Each row has a class, written after it.
[-129  338 -219   62 -158  552  548  -26  100 -103 -335 -470  149 -435
  -57  751 -123  -57 -266  138  335 -113  462  219 -245 -637 -181  514
  400  342  -53 -551  332  243] => Giri
[-239  307  -29  -66 -347  585  325  131   36 -155 -197 -463  255 -381
 -269  772  -40    8 -159  114  486   50  345  314 -227 -640 -205  505
  228  283  -86 -437  119  113] => Fovud
[-189  396  -63  -48 -339  637  338  115   -8  -74 -249 -505  166 -413
 -183  846  -95 -127 -238  152  384  -65  406  260 -332 -710 -233  405
  160  327   31 -424  125  193] => mupek
[  27 -457  291 -135 -547 -209 -638  435  286   65  455  249  600  478
  160   89  216   85   -3  427  322  598 -363  102  -54 -608  -31  147
    4 -400  195  580  191  -31] => zuguk
[  66 -425  366 -138 -479 -225 -621  440  273  180  406  146  502  419
  172  232  214  115  -16  494  355  566 -277   48  -88 -715   79 -160
  -14 -448  321  565  123   -7] => gan
[ -24 -481  295  -91 -482 -234 -695  420  227  161  441  325  525  448
  175   28  256   76   24  335  264  604 -387  121   15 -396    9  122
  -71 -420  107  580   91   22] => zuguk
[-190  348  -71  -34 -245  560  361   94   30 -189 -180 -558  178 -337
 -168  790 -121  -33 -162  184  275   -5  338  275 -332 -638 -262  419
  219  304  105 -447  166  128] => Giri
[  15 -449  230  -99 -482  -97 -604  441  269  128  370  237  462  468
  248  117  231  149   12  432  320  434 -319  178 -192 -760   51  105
  -59 -414  306  724  166   52] => zor
[ 124 -112   80 -130  129  351   -5   11 -431 -280  108 -229 -177 -110
  368  467 -103 -102  139  -99  -68 -303   26 -389   84 -108  216   21
   85  229  289 -353   69 -231] => mupek
[ -39 -392  151  -60 -377  -75 -456  386  268  398  342  490  376  319
  343  147  115  131 -207  438  -50  594 -265  106 -199 -706  -59  172
  148 -273  308  352  207   69] => kidak
[   1 -315 -115  -54  336  390 -173   25 -681  -49   87  -74 -264  -72
  665  532  -93   10    7 -239 -242 -525   17 -501  161 -128  201   69
  -67  330  162 -463   19 -265] => Giri
[  83 -277 -160   -7  286  313   -7   41 -653   26  -38   60 -196  -43
  491  512 -127   29 -187 -135  -62 -418  111 -489   18 -316  209   18
  171  305  129 -422   54 -373] => kidak
[  35 -314   44  -45 -284   -6 -338  365  315  530  368  343  314  245
  422  249   74  100 -302  428 -114  517 -167   23 -157 -719   17   47
   14 -135  323  246  145   74] => mupek
[-224  298 -259   43 -192  552  507   78   35  233 -358  -79   77 -451
   20  769 -108  -99 -510  130  129  -22  387  185 -330 -752 -301  698
  347  427 -125 -601  274  221] => mupek
[-217  453   27  -71 -392  572  360  103   20 -238 -227 -639  180 -392
 -227  811  -82 -176  -85  120  324  -21  318  266 -347 -544 -220  525
  121  322   73 -448   60  121] => zem
[-263  266 -306   69 -151  633  470   19   64   78 -243 -174  130 -471
   -4  686 -212  -81 -469   29  -49   22  374  174 -310 -668 -377  686
  340  450  -82 -687  216  272] => Giri
[ -10 -334   16   10 -303   34 -371  337  319  470  308  355  366  261
  372  221   43   32 -352  427 -158  538 -253  125 -226 -706 -105  208
   72 -198  317  216  138   43] => zem
[  34 -306   63 -110  203  209 -251   45 -644 -399  166 -146 -160  120
  588  407  130  -99  324 -233  -17 -559 -104 -503   84  -69  265  172
  -95  176  137 -158  -13 -215] => mupek
[ 133 -215   83 -165   97  373  -37   21 -518 -278  111 -224 -123 -110
  373  392  -76  -53  125  -77    4 -262   25 -323   24 -189  211  165
  194  230  172 -348   83 -301] => mupek
[-179  415 -115  -28 -290  534  458   59   52 -117 -279 -447  118 -374
 -180  819  -85  -63 -244  156  252  -54  368  225 -343 -653 -257  462
  211  323   -9 -444  174  103] => zem
[   7 -252  226  -93 -364 -228 -382  346  383  156  427  273  362  389
  306   80  197  101  -18  418  -75  564 -296   85 -180 -574  -34   22
   66 -326  429  385  227  145] => kidak
[ -17 -357  112  -68 -289 -171 -335  392  322  446  331  331  322  325
  357  262  214  105 -208  422 -174  594 -313   37 -257 -771  -54  128
  103 -294  324  350  276  132] => Fovud
[  33 -266  -79  -33  161  428  -26   46 -593  -67  -28   22 -193 -129
  478  446 -182  -32 -109 -177 -151 -301  -23 -482   49 -213  145  135
   52  389  208 -500   42 -361] => zor
[ 164 -219   29 -154  123  441   37  -21 -417 -141   42 -111 -128 -157
  421  391 -133  -45  -50  -60 -221 -221   30 -318  -74 -412   75  176
  233  305  128 -454   89 -322] => zem
[-312  349 -229   16 -188  617  507   54   50  184 -320 -196   79 -539
  -41  766 -145 -222 -410   47 -129   55  290  136 -356 -653 -378  858
  309  430  -56 -750  265  319] => Fovud
[-136  339 -121  -43 -297  434  513  -25  167 -203 -342 -381  155 -413
 -111  602   28  -42 -148  182  295  -24  339  247 -270 -652 -303  699
  403  280 -148 -432  334  262] => zem
[ -89  396 -217   69 -243  556  558  -92  217 -327 -343 -493  167 -336
  -89  680 -111 -196 -166  101  246  -33  364  137 -255 -590 -371  616
  383  266   38 -506  348  300] => zuguk
[ -45 -248   44   30 -228  -77 -358  253  268  474  354  304  344  237
  327  254   -8  -46 -254  278 -270  589 -267   38 -267 -506   -8   69
  -19 -142  450  162   64  147] => zuguk
[  56 -290 -220  -15  415  272  -65    4 -599  -64   89  -21 -228  -40
  646  437  -70   90   18 -231 -236 -456   32 -521  155 -126  220   73
  -18  394  190 -536   66 -241] => Giri
[  90 -242   19  -75  198  413    9   22 -576   80 -110   35 -294 -144
  517  575 -182  -97 -111 -208 -241 -343   52 -539    9 -353  135  101
   63  327  167 -415   15 -299] => gan
[   4 -317 -136  -63  378  328  -95   -3 -592 -179   68 -101 -265    0
  639  492  -78   26   76 -258 -136 -569   59 -464  153 -145  173  205
   27  274  159 -350  -34 -241] => Giri
[ 117 -150  102 -182   86  407   32   27 -528 -243   40 -354 -161 -126
  346  411 -101 -154  112   -8 -115 -260   -3 -356 -105 -176  232  290
  203  249  168 -388   51 -398] => zem
[ -80 -475  312 -111 -486 -199 -674  497  230  122  471  320  460  459
  274  131  306  140   28  396  213  540 -423   86  -73 -556   29   65
 -150 -384  242  576  119   25] => zor
[-248  249 -210    9 -204  515  458   71   -1  158 -318 -201  159 -424
 -101  767  -22  -69 -387   63  210   -5  349  142 -310 -727 -226  648
  312  362 -225 -483  239  247] => Fovud
[  49 -271  -51  -50  204  387    7   17 -652  -30  -32 -123 -176 -128
  528  585 -122  -40  -85 -158 -123 -458   70 -481  -16 -318  226   68
  123  359   77 -391  102 -296] => Giri
[-283  285 -219  -10 -159  556  511    9   63  163 -368 -117   40 -530
  -41  735 -108  -29 -493  126  174  -21  402  203 -256 -688 -304  621
  391  418 -105 -654  224  227] => zor
[  23 -258  -71 -106  231  451   46    6 -646  -25  -35 -187 -242 -255
  455  531 -126  -34  -68 -173 -143 -309   88 -504   36 -209  293  236
  268  349  140 -546   44 -342] => Fovud
[  62 -287  -96  -87  287  298  -90   50 -630  -66  -12 -111 -254 -119
  564  456  -12    3   50 -136 -155 -461   25 -479   91 -185  218  299
   11  325   37 -439  -18 -356] => zem
[ -74 -266  126  -56 -325  -93 -382  387  286  450  314  350  313  329
  382  173  184   61 -182  374 -200  595 -368   60 -250 -628  -21  160
  -11 -207  409  243  285  116] => Fovud
[   5 -247  117  -44 -307 -171 -335  360  354  285  351  287  345  328
  337  163  169   96 -138  416 -107  559 -317   57 -245 -608   58  184
   -7 -188  390  324  196   52] => zem
[-264  329  -37  -43 -301  458  309   58   -6 -105 -187 -308  202 -356
  -93  717  -31  -35 -220  109  304   -1  279  261 -223 -577 -309  500
  193  299  -54 -470  198  254] => kidak
[  52 -451   80  -80 -360 -154 -628  432  246  367  398  397  467  411
  275  132  176  202 -155  453  141  565 -302   84 -150 -755   86    7
    8 -323  413  503  219   48] => zuguk
[-171  362 -289   75 -184  505  559  -42  105 -118 -378 -281  138 -472
  -46  618 -154  -30 -286   31  257  -41  492  206 -264 -679 -308  754
  389  404 -127 -661  300  287] => kidak
[-200  339  -85   69 -297  594  425   87   62  -10 -308 -364  172 -358
 -145  899 -139  -72 -288  155  320   77  339  194 -284 -636 -259  510
  207  321   28 -455  109  106] => gan
[-247  319 -275    9 -133  594  498  -54   33  125 -342 -265   97 -534
  -41  766 -179 -180 -442   96   43   21  376  173 -337 -639 -340  838
  410  417  -56 -684  231  284] => zuguk
[ 158 -232  -53  -81   99  459   65  -26 -456 -129  -39 -155  -86 -162
  374  434 -247  -71  -89  -75 -134 -132   57 -366 -101 -399   95  228
  333  320  271 -466   92 -334] => zuguk
[ 165 -171  158  -82   62  339   -2   35 -491 -423   76 -405  -87   81
  360  465  -82 -143  246 -151   18 -245  -52 -371  -80 -176  193  162
   37  157  250 -222    1 -354] => gan
[ 129 -240   30 -123  163  301  -91   38 -585 -152   34 -171 -153  -92
  424  355 -138   19  105  -29  -96 -229   28 -357  -57 -293  176  122
  164  232  240 -418   79 -339] => kidak
[   4 -254  195 -170 -283 -134 -374  358  299  411  434  239  244  291
  351  199  160   33 -143  495 -260  588 -346  -17 -197 -509   62   33
   43 -242  503  289  163   52] => zem
[ -24 -491  173  -69 -378 -147 -630  390  213  299  401  308  465  245
  256  104  131  119 -161  381   77  573 -283  103 -183 -733   -4   28
  -19 -295  261  361   95   83] => zor
[ -51 -308   93  -10 -258  -36 -413  308  347  376  319  266  339  258
  425  299   29   62 -219  452 -153  544 -231   28 -224 -706  -48   59
   71 -209  483  234  240  154] => Giri
[  89 -160 -111    5  242  441   40   50 -533   80  -59  -56 -249 -250
  454  609 -217  -89 -102 -205 -309 -335   62 -609   44 -285  306  -93
   43  402  359 -568   61 -248] => Fovud
[  22 -334  181  -36 -359 -157 -430  338  271  244  365  216  395  358
  247   78  185   43  -80  396 -135  568 -342  175 -380 -627  -36  163
   19 -305  247  466   91   32] => zem
[  20 -310 -161  -73  369  304 -106  -65 -596   32   67   87 -241 -125
  662  526 -121   -4  -75 -281 -277 -404   -1 -580  212 -141  164   95
   32  403  276 -561  -31 -193] => zuguk
[  85 -300   28 -123  209  287 -197   24 -596 -236   79 -128 -201   18
  564  419   64   -7  157 -195  -32 -565  -19 -485  138 -177  267   33
  -79  226   58 -222  -42 -320] => zem
[  12 -288   90  -98 -331  -78 -435  356  318  264  424  237  368  343
  353   69  140  103 -108  427 -144  594 -305   99 -265 -637   -8  174
   20 -209  447  231  175   41] => zem
[ 109 -317  -69  -87  346  284  -93  -31 -662 -223  137  -34 -223   41
  615  343  -31    6  113 -265 -170 -405  -34 -496  146  -27  194  181
   78  274  155 -388   27 -301] => kidak
[ 175 -180  158 -227   82  360  -30   -4 -465 -349  124 -411 -132   -4
  319  402  -96 -134  232  -59   -6 -251   32 -358  -16 -165  204   20
  215  135  295 -297    6 -342] => zuguk
[  48 -336  107  -37 -389    7 -380  349  376  346  357  323  392  285
  332  189   35   31 -247  432 -106  560 -192  104 -321 -874  -93  115
   91 -246  322  364  176  102] => mupek
[-261  395   76  -35 -386  562  227  139  -15 -239 -196 -523  242 -288
 -245  811  -69 -160  -52  105  432   53  258  243 -296 -493 -233  557
   33  271   65 -425   58  106] => gan
[ 167 -198  -16  -66  194  462   15   -6 -483 -225   47 -386 -127 -136
  426  446 -278  -54   61  -31 -135 -231   94 -352  -92 -285  216  153
  163  292  260 -477  111 -389] => Giri
[-106  351 -266   79 -156  633  568  -55  221   16 -447 -323  111 -551
  -42  739 -198  -76 -371  121  198  -23  517  177 -288 -875 -330  654
  411  391   16 -679  248  320] => gan
[  -8 -208  151   -4 -357 -186 -413  426  303  205  409  214  403  439
  326  191  226  -23  -58  423  -23  485 -353   67 -215 -500    1   90
 -103 -245  445  320  219   78] => mupek
[  50 -304   26  -40 -306  -95 -302  360  376  559  297  446  347  247
  345  253  107  108 -360  548  -99  551 -161   50 -235 -853  -67  -25
  175 -197  358  237  279  104] => mupek
[ -56 -326   96 -110 -294 -130 -303  356  266  406  382  307  283  291
  378  163  170  162 -236  548 -217  585 -389   72 -286 -677  -40  148
  103 -194  461  277  251   68] => zor
[  59 -435  153  -27 -353 -214 -611  369  338  307  478  421  450  353
  269   69  149  146 -188  378   39  496 -333  136  -84 -683   10 -141
  -79 -375  336  611  123  168] => mupek
